Below are the code and all the weights of a small trained network. Each question names an input and a class and asks about switching units off, where a switched-off unit gives its printed mean instead of its output.

import numpy as np


def w(rows, s, z=0):
    codes = np.array(rows[::2]) - 128.0
    scale = np.full(codes.shape[1], s)
    scale[-1] = z or s
    return codes * scale


def norm(h):
    return h / np.sqrt((h * h).mean(-1, keepdims=True) + 1e-5)


def f(y):
    return np.maximum(y, 0)


def log_softmax(a):
    a = a - a.max(-1, keepdims=True)
    return a - np.log(np.exp(a).sum(-1, keepdims=True))


def net(x, mask):
    res = np.array(x, float).reshape(1, 3) / 4 @ E
    u = 0
    for l in range(2):
        y = f(norm(res) @ A[l][:, :-1].T + A[l][:, -1])
        res = res + np.where(mask[u : u + 9], y, B[l][:, -1]) @ B[l][:, :-1]
        u += 9
    return log_softmax(norm(res)[-1] @ U[:, :-1].T + U[:, -1])


A, B = {}, {}
E = w([
[223,181,17],'x0',
[157,13,1],'x1',
[32,115,10],'x2',
],0.0043)
A[0] = w([
[167,142,87,93],'L0N0',
[148,54,116,13],'L0N1',
[75,9,183,5],'L0N2',
[58,190,104,149],'L0N3',
[141,171,98,32],'L0N4',
[63,123,59,2],'L0N5',
[59,121,124,89],'L0N6',
[165,73,175,164],'L0N7',
[157,134,56,171],'L0N8',
],0.015,0.0024)
B[0] = w([
[47,176,124,203],'L0N0',
[141,107,93,193],'L0N1',
[52,188,118,253],'L0N2',
[201,105,254,210],'L0N3',
[127,218,135,166],'L0N4',
[179,54,184,219],'L0N5',
[201,183,80,194],'L0N6',
[194,80,57,215],'L0N7',
[141,191,64,253],'L0N8',
],0.0087,0.0055)
A[1] = w([
[176,153,104,255],'L1N0',
[148,47,156,103],'L1N1',
[187,143,132,200],'L1N2',
[62,249,122,164],'L1N3',
[174,91,116,152],'L1N4',
[196,156,67,141],'L1N5',
[84,136,132,120],'L1N6',
[63,82,169,182],'L1N7',
[177,96,192,167],'L1N8',
],0.011,0.0033)
B[1] = w([
[127,75,207,253],'L1N0',
[255,108,141,148],'L1N1',
[75,100,195,221],'L1N2',
[83,206,61,248],'L1N3',
[160,38,58,174],'L1N4',
[88,82,143,249],'L1N5',
[155,200,97,143],'L1N6',
[116,223,99,158],'L1N7',
[101,69,121,199],'L1N8',
],0.0072,0.0062)
U = w([
[10,254,45,70],'0',
[72,105,108,247],'1',
[154,21,155,3],'2',
],0.0092,0.0031)

Each question gives the input, the list of numbers given to net, and the class t.
The units are the neurons (one row each of A and B). Each row of codes is followed by its name. A weight is (code - 128) times the scale printed after its matrix; where a second scale follows, it is the last column's (A, B and U).
mask holds one flag per neuron, layer by layer. A switched-off neuron (its flag False) gives its mean, the last column of its row in B, instead of its output. The means were averaged over made-up inputs and are rounded, as every weight is.
A unit's drop is (log p(t) with every unit on - log p(t) with that unit switched off) / (log p(t) with every unit on - log p(t) with every unit switched off).
The circuit of an input: a set's keep is (log p(t) with only the set's units on - log p(t) with every unit switched off) / (log p(t) with every unit on - log p(t) with every unit switched off). Starting from the 12 units with the biggest drops (on a tie, the unit counted first), units are removed one at a time, each time the one whose removal leaves the highest keep (on an exact tie, the one counted first), for as long as the keep stays at least 0.8.
units of the circuit, in order: the units of the circuit, biggest drop first
unit that matters most: the unit with the biggest drop
top k neurons: the k neurons with the biggest drops, biggest first
k most important neurons of layer l: the k neurons of layer l with the biggest drops, biggest first
drop of u: that unit's drop, to one decimal
input [4,-4,-6], class 2: unit that matters most : L0N2
input [6,-3,8], class 2: units of the circuit, in order : (L0N3, L0N5)
input [7,7,-5], class 0: top 2 neurons : (L0N8, L0N0)
input [2,-7,5], class 1: 2 most important neurons of layer 0 : (L0N3, L0N7)
input [0,7,8], class 2: 2 most important neurons of layer 0 : (L0N5, L0N2)
input [4,1,7], class 2: top 3 neurons : (L0N5, L0N2, L0N3)
input [-1,-3,-4], class 2: units of the circuit, in order : (L0N2, L0N7)
input [8,5,-3], class 0: units of the circuit, in order : (L0N0, L0N7)
input [-6,3,-6], class 0: top 4 neurons : (L0N2, L0N3, L0N5, L0N6)
input [-3,3,2], class 0: top 3 neurons : (L0N2, L0N3, L0N7)
input [0,5,6], class 2: 2 most important neurons of layer 0 : (L0N5, L0N2)
input [-5,-1,-1], class 0: drop of L0N2 : 1.7
input [-8,3,5], class 0: drop of L0N2 : 3.6
input [-5,2,0], class 0: drop of L0N2 : 2.0
input [3,-5,2], class 1: units of the circuit, in order : (L0N3)
